Below are the code and all the weights of a small trained network. Each question names an input and a class and asks about switching units off, where a switched-off unit gives its printed mean instead of its output.

import numpy as np


def w(rows, s, z=0):
    codes = np.array(rows[::2]) - 128.0
    scale = np.full(codes.shape[1], s)
    scale[-1] = z or s
    return codes * scale


def f(y):
    return np.maximum(y, 0)


def log_softmax(a):
    a = a - a.max(-1, keepdims=True)
    return a - np.log(np.exp(a).sum(-1, keepdims=True))


def net(x, mask):
    res = np.array(x, float).reshape(1, 4) / 4 @ E
    y = f(res @ A[0][:, :-1].T + A[0][:, -1])
    res = res + np.where(mask, y, B[0][:, -1]) @ B[0][:, :-1]
    return log_softmax(res[-1] @ U[:, :-1].T + U[:, -1])


A, B = {}, {}
E = w([
[49,115,181],'x0',
[184,227,139],'x1',
[218,89,254],'x2',
[47,201,237],'x3',
],0.0062)
A[0] = w([
[74,209,186,253],'neuron 1',
[115,171,55,164],'neuron 2',
[131,141,62,142],'neuron 3',
[2,127,122,195],'neuron 4',
[148,194,185,242],'neuron 5',
[142,88,43,194],'neuron 6',
[109,186,53,181],'neuron 7',
[164,29,101,169],'neuron 8',
[83,171,197,224],'neuron 9',
[190,25,121,172],'neuron 10',
[229,97,95,189],'neuron 11',
[160,42,123,154],'neuron 12',
[212,143,141,253],'neuron 13',
],0.0094,0.0056)
B[0] = w([
[165,11,114,255],'neuron 1',
[191,160,55,182],'neuron 2',
[181,208,67,168],'neuron 3',
[89,35,25,231],'neuron 4',
[219,30,199,229],'neuron 5',
[104,254,89,210],'neuron 6',
[197,143,63,191],'neuron 7',
[48,210,174,203],'neuron 8',
[129,33,139,235],'neuron 9',
[55,179,232,211],'neuron 10',
[132,187,231,214],'neuron 11',
[38,180,204,187],'neuron 12',
[164,125,244,225],'neuron 13',
],0.0075,0.008)
U = w([
[170,75,128,175],'0',
[2,187,144,132],'1',
[176,207,99,26],'2',
[104,146,39,134],'3',
[61,68,103,71],'4',
[153,130,149,253],'5',
[98,137,167,16],'6',
],0.0096,0.0041)

Each question gives the input, the list of numbers given to net, and the class t.
The units are the neurons (one row each of A and B). Each row of codes is followed by its name. A weight is (code - 128) times the scale printed after its matrix; where a second scale follows, it is the last column's (A, B and U).
mask holds one flag per neuron, in row order. A switched-off neuron (its flag False) gives its mean, the last column of its row in B, instead of its output. The means were averaged over made-up inputs and are rounded, as every weight is.
A unit's drop is (log p(t) with every unit on - log p(t) with that unit switched off) / (log p(t) with every unit on - log p(t) with every unit switched off).
The circuit of an input: a set's keep is (log p(t) with only the set's units on - log p(t) with every unit switched off) / (log p(t) with every unit on - log p(t) with every unit switched off). Starting from the 12 units with the biggest drops (on a tie, the unit counted first), units are removed one at a time, each time the one whose removal leaves the highest keep (on an exact tie, the one counted first), for as long as the keep stays at least 0.8.
circuit, biggest first: the units of the circuit, biggest drop first
most important unit: the unit with the biggest drop
k most important neurons: the k neurons with the biggest drops, biggest first
drop of u: that unit's drop, to one decimal
input [-4,-5,-2,1], class 1: circuit, biggest first -> [neuron 5; neuron 1]
input [-4,-7,-3,1], class 1: circuit, biggest first -> [neuron 1; neuron 5]
input [4,-7,0,4], class 4: most important unit -> neuron 4
input [-8,4,3,-8], class 1: 3 most important neurons -> [neuron 10; neuron 8; neuron 12]
input [-5,7,6,6], class 0: 2 most important neurons -> [neuron 5; neuron 1]
input [0,7,-8,6], class 0: 2 most important neurons -> [neuron 1; neuron 5]
input [7,8,-3,8], class 0: 2 most important neurons -> [neuron 5; neuron 1]
input [-3,0,8,0], class 6: drop of neuron 10 -> 0.2
input [3,1,-8,-3], class 3: drop of neuron 4 -> 0.1
input [-1,0,8,5], class 0: drop of neuron 6 -> 0.1
input [-4,1,0,-4], class 2: drop of neuron 10 -> -0.1
